Below are the code and all the weights of a small trained network. Each question names an input and a target symbol and asks about switching units off, where a switched-off unit gives its printed mean instead of its output.

import numpy as np


def w(rows, s, z=0):
    codes = np.array(rows[::2]) - 128.0
    scale = np.full(codes.shape[1], s)
    scale[-1] = z or s
    return codes * scale


def norm(h):
    return h / np.sqrt((h * h).mean(-1, keepdims=True) + 1e-5)


def f(y):
    return y / 2 * (1 + np.tanh(0.7978845608 * (y + 0.044715 * y**3)))


def softmax(a):
    e = np.exp(a - a.max(-1, keepdims=True))
    return e / e.sum(-1, keepdims=True)


def log_softmax(a):
    a = a - a.max(-1, keepdims=True)
    return a - np.log(np.exp(a).sum(-1, keepdims=True))


def net(x, mask):
    ids = ['βεζλξστφψω'.index(c) for c in x.split()]
    T = len(ids)
    res = E[ids] + P[:T]
    q, k, v = (norm(res) @ M[0].T for M in (Q, K, V))
    z = softmax(np.where(np.tri(T) > 0, q @ k.T / 4**0.5, -1e9)) @ v
    res = res + np.where(mask[0], z, O[0][:, -1]) @ O[0][:, :-1]
    y = f(norm(res) @ A[0][:, :-1].T + A[0][:, -1])
    res = res + np.where(mask[1:9], y, B[0][:, -1]) @ B[0][:, :-1]
    return log_softmax(norm(res)[-1] @ U[:, :-1].T + U[:, -1])


Q, K, V, O, A, B = {}, {}, {}, {}, {}, {}
E = w([
[85,136,228,49,250],'β',
[58,146,120,149,134],'ε',
[70,136,116,152,132],'ζ',
[98,150,110,162,127],'λ',
[123,171,95,147,118],'ξ',
[66,141,99,152,135],'σ',
[102,83,150,183,130],'τ',
[180,129,109,149,102],'φ',
[152,112,57,128,111],'ψ',
[149,165,179,140,108],'ω',
],0.019)
P = w([
[67,77,96,122,2],'0',
[96,89,88,147,42],'1',
[109,101,88,159,66],'2',
[111,108,87,173,94],'3',
[118,112,89,175,108],'4',
[122,114,90,181,124],'5',
[127,120,91,184,138],'6',
[128,119,90,187,151],'7',
[135,125,93,188,162],'8',
[138,128,95,190,175],'9',
[143,130,97,191,184],'10',
[142,135,102,193,195],'11',
],0.0094)
Q[0] = w([
[144,154,149,77,201],'head 1',
[81,103,140,4,76],'head 1',
[151,201,92,169,77],'head 1',
[155,77,194,43,39],'head 1',
],0.017)
K[0] = w([
[44,61,69,160,68],'head 1',
[96,128,124,215,3],'head 1',
[157,99,183,91,198],'head 1',
[82,138,127,93,29],'head 1',
],0.014)
V[0] = w([
[76,191,193,179,95],'head 1',
[185,209,218,126,58],'head 1',
[78,252,96,86,148],'head 1',
[157,194,78,90,115],'head 1',
],0.011)
O[0] = w([
[199,148,131,73,246,255],'head 1',
[141,243,157,173,238,188],'head 1',
[132,163,100,42,105,150],'head 1',
[102,180,76,139,105,91],'head 1',
],0.012,0.0068)
A[0] = w([
[119,59,149,114,104,58],'neuron 1',
[109,137,96,219,134,116],'neuron 2',
[108,85,107,93,132,1],'neuron 3',
[142,120,126,58,87,157],'neuron 4',
[221,152,93,173,80,146],'neuron 5',
[152,86,63,164,148,140],'neuron 6',
[219,129,214,154,84,95],'neuron 7',
[127,170,253,109,141,181],'neuron 8',
],0.012,0.0049)
B[0] = w([
[164,135,146,130,244,164],'neuron 1',
[132,181,209,124,103,171],'neuron 2',
[107,192,163,124,156,143],'neuron 3',
[172,197,161,165,127,192],'neuron 4',
[8,79,132,167,175,187],'neuron 5',
[190,161,123,138,94,205],'neuron 6',
[104,255,202,91,70,169],'neuron 7',
[139,65,53,72,220,253],'neuron 8',
],0.0094,0.0055)
U = w([
[116,55,111,56,151,131],'β',
[13,119,114,124,146,70],'ε',
[135,194,139,184,212,136],'ζ',
[233,165,108,126,79,76],'λ',
[74,75,63,186,84,253],'ξ',
[104,197,3,102,102,65],'σ',
[174,42,157,196,143,92],'τ',
[88,163,176,207,89,136],'φ',
[161,94,3,93,101,95],'ψ',
[112,177,190,57,80,134],'ω',
],0.013,0.0058)

Each question gives the input, a string of symbols that net reads in full, and the target symbol t.
The units are the heads (4 rows each of Q, K, V and O) and the neurons (one row each of A and B). Each row of codes is followed by its name. A weight is (code - 128) times the scale printed after its matrix; where a second scale follows, it is the last column's (O, A, B and U).
mask holds one flag per unit, heads first, then neurons. A switched-off unit (its flag False) gives its mean, the last column of its rows in O or B, instead of its output. The means were averaged over made-up inputs and are rounded, as every weight is.
A unit's drop is (log p(t) with every unit on - log p(t) with that unit switched off) / (log p(t) with every unit on - log p(t) with every unit switched off).
The circuit of an input: a set's keep is (log p(t) with only the set's units on - log p(t) with every unit switched off) / (log p(t) with every unit on - log p(t) with every unit switched off). Starting from all 9 units, units are removed one at a time, each time the one whose removal leaves the highest keep (on an exact tie, the one counted first), for as long as the keep stays at least 0.8.
circuit, biggest first: the units of the circuit, biggest drop first
top k neurons: the k neurons with the biggest drops, biggest first
drop when u is switched off: that unit's drop, to one decimal
input τ σ φ ω ζ β ξ ζ ζ ε λ, target λ: circuit, biggest first : (head 1; neuron 6)
input ζ ψ ω β ω ψ ω φ, target φ: circuit, biggest first : (neuron 8; head 1; neuron 5; neuron 7)
input ξ λ ζ ζ ζ ε, target β: circuit, biggest first : (head 1)
input ξ τ ω ε ξ λ ε ξ ξ ζ, target σ: circuit, biggest first : (head 1; neuron 4)
input ζ τ σ σ ζ ω ξ σ ψ ξ ε, target ξ: top 2 neurons : (neuron 8; neuron 7)
input ξ β φ ω ω λ ζ ξ ε, target ε: top 3 neurons : (neuron 8; neuron 4; neuron 7)
input ξ τ λ ω φ ζ ω β τ ψ, target ψ: top 2 neurons : (neuron 6; neuron 5)
input ω ω β λ, target λ: top 2 neurons : (neuron 8; neuron 5)
input ψ λ λ φ ξ λ ω ω ω τ ε ε, target τ: circuit, biggest first : (head 1; neuron 7)
input ξ ε ω ω ζ φ ζ ζ, target φ: circuit, biggest first : (head 1; neuron 2)
input ζ ζ ε β ψ ψ φ ω ω ζ ξ ω, target ω: circuit, biggest first : (neuron 7; head 1)
input ξ ω φ ζ λ ζ, target λ: circuit, biggest first : (neuron 6; neuron 5; head 1; neuron 8)
input ζ β τ φ, target φ: top 2 neurons : (neuron 5; neuron 7)
input ζ ξ λ ω ψ ξ σ ω σ ξ ξ λ, target σ: circuit, biggest first : (head 1)
input ε τ β ξ, target ξ: circuit, biggest first : (head 1; neuron 5)
input τ φ φ ξ τ, target φ: top 2 neurons : (neuron 2; neuron 8)
input ω ψ ω σ ω φ ξ σ σ, target ψ: top 2 neurons : (neuron 5; neuron 7)
input σ ω ψ λ ζ, target ξ: drop when head 1 is switched off : 1.2
input ω τ ζ λ σ τ φ ξ σ λ, target ψ: drop when head 1 is switched off : 1.0
input ω ω λ λ β, target β: drop when head 1 is switched off : 0.2
input ω φ ψ, target ζ: drop when head 1 is switched off : 1.6
input ε ω ω λ ξ ζ, target σ: top neuron : (neuron 8)
